The symbols move the items like this.
tu: nm->rp, qg->zp, gt->jt, bl->zm, qm->sb, zm->ft, zd->sr, jn->hb, fg->hc, ll->qg, hb->zd, mc->ll, ft->zs, gz->gb, jb->gj, nf->mc, hc->gz, rp->nj, gj->dm, fr->nh, pn->nt, dm->bl, cq->nm, jt->cd, sb->fg, nh->nf, zs->gt, zq->qm, gb->cq, cd->fr, pq->pn, cz->jb, zp->cz, sr->pq, nj->jn, nt->zq
vu: nm->bl, qg->sr, gt->hc, bl->nm, qm->fr, zm->cq, zd->zp, jn->jb, fg->jt, ll->pq, hb->cz, mc->pn, ft->gb, gz->zs, jb->jn, nf->nt, hc->gt, rp->dm, gj->nj, fr->qm, pn->mc, dm->rp, cq->zm, jt->fg, sb->cd, nh->zq, zs->gz, zq->nh, gb->ft, cd->sb, pq->ll, cz->hb, zp->zd, sr->qg, nj->gj, nt->nf

In the rows, 5.2 stands for zero.

Named rows; a name shown again gets a slightly different row:
nf: [ 4.0  8.3  5.9  3.8  7.3  5.0  7.9  8.2  7.8  4.8  6.4  6.1  2.7  4.0  4.5  3.1  6.0  3.2  2.6  5.7  4.7  6.1]
gt: [ 7.3  3.6  5.3  7.8  3.6  6.2  2.2  2.9  4.6  5.2  6.5  5.6  5.6  6.9  6.6  7.2  5.9  6.0  6.1  3.6  6.2  3.3]
cq: [ 5.2  4.7  5.8  4.8  5.1  6.8  7.4  8.4  4.2  8.7  5.9  6.0  8.1  8.8  4.7  5.4  3.7  5.4  6.8  4.3  4.9  7.5]
sb: [ 5.7  6.5  5.3  4.4  6.3  3.9  5.3  4.3  6.6  2.2  7.6  4.5  2.5  2.2  8.1  4.1  7.2  4.3  3.1  5.6  4.9  2.0]
gz: [ 5.8  3.3  5.2  8.4  3.8  4.6  3.3  4.2  4.8  6.1  6.3  5.2  7.2  7.1  6.1  7.7  5.4  7.3  6.6  4.5  6.5  3.1]
nt: [ 4.6  6.2  5.3  2.3  5.0  6.0  7.7  8.5  5.1  6.5  5.1  5.9  6.3  6.2  3.2  3.1  4.1  3.8  6.3  7.8  4.8  7.1]
pn: [ 4.5  3.9  6.0  4.7  4.4  5.7  5.8  7.0  3.0  9.2  3.2  6.7  6.1  7.5  2.8  4.7  5.2  5.7  5.3  5.1  5.5  9.3]
hc: [ 7.2  5.6  3.4  7.2  5.9  5.0  1.9  0.8  2.6  3.6  6.0  4.5  6.1  6.0  7.3  6.9  6.2  7.7  5.6  4.1  6.8  2.4]
nh: [ 3.4  7.3  4.9  4.2  4.3  6.0  7.3  8.2  6.1  6.5  3.4  5.2  4.6  4.6  2.7  3.9  4.4  3.0  3.2  7.0  5.1  8.2]
ll: [ 6.2  6.3  3.0  5.8  6.1  3.8  3.4  1.2  5.6  2.1  5.2  4.3  3.6  3.2  6.0  6.0  6.6  3.9  3.7  5.2  4.9  2.4]
sr: [ 5.8  3.7  4.1  7.6  4.8  7.2  2.9  3.1  4.0  6.1  6.5  3.9  6.4  8.9  5.5  8.2  4.8  8.0  6.5  3.7  5.3  4.1]

Complete each set of four: the symbols that take the first to the second take the third to the fourth.
Answers are names.
[ 4.7  3.7  5.5  4.6  3.7  5.9  5.8  8.8  3.3  8.5  3.1  6.1  5.9  7.9  3.6  4.9  5.1  5.3  6.2  4.8  6.2  8.1]
to [ 5.5  4.8  3.3  6.8  6.1  3.5  3.9  2.8  5.0  1.2  5.8  3.7  4.7  2.5  7.2  4.5  7.3  4.4  4.3  4.2  5.4  2.2]
as [ 5.6  5.0  4.2  7.1  5.5  4.6  3.3  0.9  3.9  2.1  6.2  4.1  5.0  6.2  7.3  5.9  4.2  5.1  5.6  4.3  5.5  1.2]
to nh

[ 4.3  7.0  4.9  3.6  3.8  5.8  6.9  7.4  6.0  6.0  3.6  4.7  4.7  4.8  2.8  4.3  4.5  2.7  3.8  6.1  5.3  8.6]
to [ 3.6  7.4  6.4  3.4  6.4  5.3  7.0  7.5  7.6  4.9  6.3  5.2  3.4  3.6  4.6  2.6  5.8  3.5  2.6  6.2  5.2  5.6]
as [ 4.7  3.8  6.4  3.6  4.1  5.2  6.2  7.4  4.0  8.5  3.0  5.9  6.6  7.5  4.0  4.5  4.4  4.7  7.0  4.9  5.9  8.7]
to nt

[ 6.4  3.8  3.9  7.0  7.0  4.6  2.8  0.6  4.5  2.8  7.3  3.5  4.8  5.9  5.9  5.7  5.3  5.9  5.1  3.9  5.6  2.4]
to [ 5.1  2.4  4.5  7.6  5.1  5.8  3.0  2.9  5.6  4.7  4.7  3.9  6.7  6.2  6.3  8.0  4.6  7.8  8.0  3.3  6.5  4.2]
as [ 6.0  6.9  4.3  4.0  6.2  4.5  5.1  4.1  7.8  2.7  5.5  4.3  3.0  1.9  5.4  3.3  5.7  3.2  3.1  5.1  4.3  3.7]
to ll

[ 3.7  6.3  6.2  3.7  3.3  5.6  6.7  8.9  6.1  6.9  4.4  4.4  3.7  5.4  3.4  4.0  4.4  2.7  3.6  6.7  5.2  8.6]
to [ 4.3  8.4  6.0  3.0  6.2  4.7  7.0  8.2  7.8  4.2  6.2  6.0  3.8  3.5  4.8  3.1  5.6  3.5  2.6  5.9  3.5  6.0]
as [ 5.5  3.1  6.2  6.4  4.1  6.0  5.6  6.0  3.7  7.5  4.9  6.9  7.3  7.9  4.9  7.0  4.9  7.7  6.1  2.8  4.6  6.0]
to pn

[ 4.6  5.8  6.0  2.9  5.3  5.7  8.1  8.9  5.7  7.7  3.9  7.4  6.4  5.9  2.7  3.8  3.7  4.3  5.6  7.5  4.3  7.0]
to [ 3.3  7.5  6.3  3.0  6.4  5.0  7.0  7.0  7.4  4.9  6.5  5.6  3.2  3.3  4.6  4.2  5.5  3.4  2.7  5.7  3.6  5.7]
as [ 4.5  7.6  4.8  3.7  6.0  3.4  5.8  4.3  8.5  3.1  5.9  4.1  3.4  1.9  6.3  4.0  6.0  3.2  3.2  5.1  3.6  4.2]
to cq

[ 5.2  7.3  5.5  3.4  5.2  4.7  5.5  4.8  7.3  3.1  4.9  4.4  3.4  1.4  5.7  2.5  6.1  2.9  4.1  5.6  4.0  4.0]
to [ 8.2  6.3  3.9  5.4  7.1  4.5  4.5  2.5  6.5  1.7  7.0  3.2  3.9  2.9  8.0  5.9  7.2  4.1  4.0  5.5  5.5  2.4]
as [ 5.2  3.4  4.5  5.7  2.9  6.6  3.5  6.2  4.7  8.7  3.8  4.9  8.1  8.2  5.0  5.6  3.8  7.6  8.1  3.4  6.6  6.2]
to cq

[ 4.4  6.3  5.6  4.6  6.2  3.7  5.6  4.5  6.0  1.7  4.4  4.7  2.7  0.7  5.4  4.8  6.3  3.5  2.1  4.8  5.1  5.0]
to [ 5.3  7.7  7.0  5.1  6.2  4.0  6.4  6.4  6.2  2.2  5.9  7.6  3.1  1.6  4.0  4.9  6.8  3.3  3.7  7.1  5.9  5.0]
as [ 7.9  5.1  4.7  5.5  6.2  4.6  3.6  1.3  6.8  3.4  6.5  3.6  4.0  2.9  8.5  5.6  6.8  5.3  5.3  4.2  5.1  2.4]
to nh

[ 2.7  6.7  4.3  2.5  5.1  5.7  7.8  7.7  5.1  6.2  4.2  4.8  4.7  4.6  3.5  3.8  3.6  3.0  3.0  5.9  5.5  8.7]
to [ 6.2  4.0  5.3  6.6  4.8  6.5  3.6  4.9  4.4  7.2  5.2  4.6  7.8  9.1  6.4  5.7  3.6  7.5  7.8  3.5  5.6  5.0]
as [ 4.6  7.2  6.3  2.6  4.8  5.8  8.2  8.5  5.7  7.0  4.2  6.6  5.8  6.2  3.1  3.5  3.6  4.5  5.6  6.3  4.7  7.4]
to gz

[ 5.0  2.6  5.2  4.3  3.4  5.8  6.4  8.1  3.4  8.9  3.6  6.2  6.1  7.4  3.8  4.5  4.3  5.4  6.9  4.7  5.4  8.3]
to [ 4.4  6.1  6.3  4.1  6.5  3.0  6.0  4.6  5.7  1.4  5.1  5.7  3.1  1.2  6.1  4.7  6.7  4.3  2.3  5.6  4.6  5.8]
as [ 4.9  5.8  5.2  5.0  6.4  3.6  5.9  5.1  5.6  2.3  5.4  5.9  2.0  0.2  5.3  4.1  6.7  4.0  3.1  5.1  4.2  5.1]
to pn

[ 5.8  2.7  4.7  8.1  4.6  6.0  2.6  2.6  4.5  4.0  5.2  3.4  6.2  7.2  6.8  7.3  4.3  7.6  7.8  3.4  6.7  3.5]
to [ 3.7  7.7  6.9  3.6  5.5  6.2  8.2  8.7  6.2  6.0  4.6  7.7  5.2  4.4  2.0  3.3  5.6  4.8  3.9  7.3  4.6  7.7]
as [ 5.0  7.6  6.9  4.9  5.6  3.8  5.9  7.1  6.4  4.1  5.6  5.2  3.7  0.5  3.7  4.2  7.3  3.9  3.7  7.7  5.1  6.1]
to sr

[ 4.0  2.9  4.8  5.2  4.4  5.4  6.0  8.1  3.3  9.6  4.5  5.6  7.1  8.8  5.1  7.1  4.2  5.1  6.8  5.2  4.9  6.6]
to [ 4.6  3.7  4.7  4.4  4.2  4.8  5.9  7.3  3.2  9.1  3.4  5.9  6.4  7.6  3.9  4.8  4.7  4.9  5.8  4.9  4.6  8.8]
as [ 5.2  7.5  5.8  5.1  7.3  2.8  5.5  4.4  7.7  2.7  6.8  4.2  2.9  2.4  7.9  5.2  7.2  4.1  3.5  6.0  4.1  3.3]
to ll

